Each row is followed by its class.
-0.070 -1.298 0.565 1.762 -0.515 -0.221 -0.116 -0.965 0.921 0.392 0.764 0.110 0.141 -0.592 0.418 -1.181 0.663 -3.158 -0.143 0.282 1.432 -0.013 -0.050 1.902 0.718 1.527 0.018 -0.207 -1.153 -0.320 -0.554 -0.244 -0.674 1.743 0.344 0.030 0.487 1.457 0.652 -0.715 1.545 0.048 -0.093 0.734 -3.095 -0.180 -0.428 -0.227 -0.484 -0.200 -0.041 -1.662 -0.116 -0.899 0.997 -1.818 -0.242 0.763 -0.301 0.554 -0.170 -1.303 0.858 -0.004 -0.625 1.073 1.421 0.921 0.696 -0.761 -> Sd
0.624 -0.452 -0.552 -0.555 -0.244 1.213 -0.085 0.893 0.471 0.994 -0.297 -0.466 -1.292 0.125 0.190 0.474 0.115 0.210 0.757 -0.703 -0.423 0.756 -0.747 -0.428 -0.413 0.580 0.090 0.216 0.576 1.529 -0.466 0.408 0.660 -0.276 -0.452 0.867 -0.406 -0.888 -0.287 0.512 -0.729 -1.761 -0.256 0.434 0.678 0.053 0.831 -0.227 0.858 -0.138 -0.990 1.570 -0.215 0.788 -0.094 0.839 0.072 -0.588 0.285 -1.253 -0.544 0.468 -1.059 1.009 -0.973 -1.237 -0.321 1.796 0.338 -0.097 -> Hm
-0.288 0.340 -0.191 1.465 -0.103 -0.220 -0.872 -0.855 3.418 0.554 1.505 -0.761 -0.368 -0.905 2.151 1.335 -0.317 -0.577 -0.302 -0.511 0.122 0.043 1.374 0.374 -0.194 0.901 0.873 0.323 0.223 -0.152 -0.331 0.070 0.370 0.611 -0.439 -0.243 0.095 -2.066 0.301 1.541 -0.221 0.138 0.157 0.553 0.271 0.580 -1.027 0.041 0.604 -1.005 -1.155 0.284 -0.117 0.532 -0.124 0.267 0.275 0.400 0.407 -1.240 -0.199 -1.355 0.627 0.691 0.544 1.187 1.866 -1.028 0.473 -0.064 -> Sd
-0.907 0.241 0.906 1.005 -0.127 -0.266 -0.740 -0.266 0.142 0.228 -0.083 -0.362 0.689 -0.347 0.894 0.667 -0.687 -0.590 -0.509 -0.134 -0.043 0.108 0.298 -0.399 -0.309 -0.051 0.248 -0.287 -0.831 0.649 0.830 0.540 -0.508 0.659 -0.594 -0.913 0.335 -0.858 0.354 0.874 -0.027 0.865 0.018 0.326 0.651 0.165 -0.235 0.438 -0.057 0.149 -0.641 -1.135 -0.345 -0.131 -0.221 -0.283 0.629 0.556 -0.397 -0.581 -0.044 -1.674 0.572 1.037 0.544 0.501 0.589 -0.780 0.567 0.212 -> Hm
0.212 0.446 0.340 1.442 0.344 -1.315 -0.346 0.331 -0.997 0.722 -1.247 0.565 -0.503 0.796 -0.060 -0.421 -0.875 -0.621 -0.132 0.353 -1.199 0.611 0.480 0.033 -0.178 -0.145 0.336 -0.582 -0.505 -0.072 0.274 -0.754 0.500 0.599 0.467 0.310 0.306 -0.750 0.430 0.743 -0.516 -0.302 -0.121 0.544 0.275 -0.229 0.066 0.133 0.220 -0.134 0.514 -0.605 0.697 -0.063 0.033 0.449 0.304 1.273 0.751 0.089 -0.608 -0.508 0.305 0.237 0.271 0.763 0.781 1.088 0.188 -0.491 -> Hm
0.226 -0.929 0.132 0.478 0.164 0.520 0.375 1.572 0.073 -0.289 -0.709 0.101 -0.505 0.709 0.460 -0.830 -0.283 -0.083 0.205 -0.271 -0.117 0.505 -0.697 -0.711 -0.117 -0.280 0.052 -0.289 -0.691 0.593 0.129 -0.070 0.267 0.152 -0.469 0.587 0.384 -1.107 0.070 0.321 -0.058 0.083 -0.018 -0.152 0.080 0.212 -0.656 0.136 0.097 0.076 -0.794 -1.012 -0.603 1.666 -0.454 0.316 0.010 0.280 0.048 -0.031 -0.078 -0.545 0.038 1.144 -1.026 -0.586 -0.145 0.470 0.475 -0.244 -> Hm
1.099 1.058 -0.153 1.549 -0.343 -0.411 -0.941 0.147 -1.657 0.209 -0.889 -0.797 1.751 -0.058 1.337 -0.734 -1.004 -0.243 0.106 -0.428 -0.390 0.093 0.950 -2.541 -0.733 -0.262 0.663 -1.088 -0.585 0.728 1.155 -0.284 -0.015 0.191 1.083 -0.839 -1.208 0.637 0.489 -0.016 1.302 0.228 -0.549 0.002 0.686 -0.312 0.418 0.362 0.619 -0.171 -0.621 1.120 -0.395 0.505 -1.330 0.373 -0.566 1.046 0.032 -1.121 -0.532 1.557 -1.080 0.541 -0.143 -1.234 -1.047 -0.124 -0.600 -0.285 -> Sd
-0.092 0.119 0.055 0.820 -0.945 0.673 0.609 0.342 0.833 -0.772 0.048 0.484 -0.930 0.866 -0.388 -0.221 -0.308 0.778 0.145 -0.191 -0.635 0.675 -0.035 -0.872 0.667 -0.012 0.162 0.221 -0.631 0.482 0.931 -1.097 -0.064 0.209 0.619 1.586 0.778 -3.213 -0.290 -0.524 -0.782 -0.023 -0.780 0.196 -0.727 -0.337 0.218 1.169 0.351 -0.042 -0.538 -0.248 -0.229 1.519 -0.204 2.565 0.314 1.409 0.239 -0.407 -0.113 1.355 0.410 1.206 0.113 -0.525 0.598 0.937 -0.630 0.429 -> Hm
-0.736 -0.619 0.452 0.758 0.305 -0.137 0.587 0.934 0.158 -0.468 -1.292 -0.643 0.374 0.475 -0.378 0.825 -0.581 0.056 -0.997 0.719 -0.704 -0.061 0.343 -0.432 0.450 -1.833 -0.113 -0.105 -0.790 -0.142 0.182 -0.662 -0.234 0.097 1.769 0.103 0.754 -1.859 0.320 -1.051 0.687 -0.602 0.384 0.530 0.395 0.041 -0.379 0.469 -0.066 0.982 0.411 -1.176 -0.387 0.059 0.103 0.563 0.180 0.595 -0.147 -0.035 -0.364 1.010 0.605 -0.476 0.955 -0.760 -0.451 1.406 -0.213 -0.104 -> Hm
-0.875 1.118 -0.307 -0.240 -0.217 -0.267 0.233 2.330 0.254 0.084 0.247 -0.204 -1.180 0.261 -0.232 0.189 0.250 -0.887 0.396 0.195 0.266 1.054 -0.481 -0.698 0.150 0.056 -0.067 0.228 0.437 -0.379 -0.581 -0.515 -0.086 0.539 -0.244 -0.258 0.099 -0.622 -0.713 -0.719 -0.304 -0.291 -1.079 0.548 -0.008 -0.081 0.465 0.016 0.124 0.265 -0.047 0.100 0.095 -0.219 -0.220 0.473 0.082 -0.058 0.015 -0.073 0.489 1.128 0.392 0.335 -0.107 -0.538 0.119 0.566 -0.638 -0.066 -> fq
-0.928 0.223 -0.111 0.882 0.314 -0.441 -0.099 0.157 0.185 0.554 -1.742 0.408 -0.571 0.176 0.130 -0.692 -0.102 0.252 0.526 0.309 -0.057 0.515 0.389 0.387 0.120 -0.119 1.044 -0.606 -0.608 -0.027 -0.290 -3.484 0.542 1.354 0.481 0.101 0.535 0.429 0.136 -0.422 -0.016 -0.405 0.143 0.438 -0.445 1.221 -0.412 0.122 0.038 0.317 0.633 -0.023 1.183 -0.664 0.830 0.470 0.379 0.453 -0.040 0.252 -0.531 0.473 0.267 -1.365 0.509 0.775 2.763 1.736 -0.774 -1.322 -> mq
0.667 0.992 -0.509 0.718 0.768 0.615 0.378 1.989 0.078 0.236 -1.052 -0.450 -2.656 -0.621 0.538 1.806 -1.235 0.253 0.195 0.373 -1.467 1.307 1.223 -1.754 0.124 -1.895 0.987 -0.937 -0.133 0.835 -0.780 -1.700 0.547 -0.967 0.374 1.328 2.059 -6.123 -1.448 2.476 -1.412 -0.699 -0.522 0.600 2.988 0.052 0.314 0.886 1.030 0.320 -0.342 -0.001 0.874 1.406 0.249 1.687 1.189 0.894 0.268 -0.993 -0.893 0.156 -0.202 1.167 0.987 0.322 0.969 0.668 0.529 0.225 -> Hm
0.220 -0.581 -0.107 -0.003 -0.060 -1.063 0.891 0.189 -0.545 -1.111 2.535 0.540 0.683 0.528 -0.702 -1.062 0.862 0.484 -0.621 -0.296 1.191 -0.666 -0.409 0.659 0.579 0.227 -1.023 0.084 0.825 -1.304 -1.033 0.181 -0.609 -0.141 -0.417 0.206 0.252 0.765 1.580 -1.358 -0.576 -0.117 -0.907 -0.438 -0.463 -0.169 -0.960 0.074 -0.820 0.076 1.406 -1.372 -0.971 0.749 0.478 -0.040 -0.095 -0.982 0.025 -0.350 0.615 0.398 1.073 -0.662 1.104 -0.128 0.820 0.535 0.059 0.798 -> Hm
-0.180 -0.945 0.265 -1.068 -0.358 0.074 0.576 0.724 0.391 -0.569 1.300 -0.495 0.031 0.633 0.183 0.431 -0.161 0.526 -0.473 0.094 0.328 -0.492 -0.643 -0.469 1.279 -0.608 -0.366 0.550 -0.068 -0.439 -0.740 0.230 0.212 0.438 0.145 0.278 0.647 -2.357 -0.351 0.130 0.194 -0.328 0.150 -0.265 0.689 -0.518 -0.457 0.278 -0.074 0.659 0.104 -0.920 -0.816 0.641 0.026 0.501 -0.259 -0.224 -0.567 -0.571 -0.024 -0.181 0.940 1.052 0.646 -0.860 0.485 -0.021 0.161 0.983 -> Hm
2.183 1.024 -0.669 1.182 0.226 1.661 0.330 2.682 -0.657 -0.320 -3.754 -0.403 -4.273 -0.948 0.516 2.459 -1.754 0.160 1.157 -0.494 -1.940 2.235 0.300 -1.726 -0.203 -1.531 1.209 -0.567 -0.496 2.389 0.114 -1.691 0.791 -1.268 -0.287 2.436 1.345 -6.123 -1.514 2.996 -1.479 0.037 -0.316 -0.632 1.182 0.621 1.352 0.496 1.791 0.768 -1.531 1.142 1.640 1.623 -0.057 2.224 0.629 1.381 -0.193 -0.529 -1.803 -1.627 -2.232 2.739 -0.091 0.234 0.734 1.313 0.025 -0.967 -> Hm
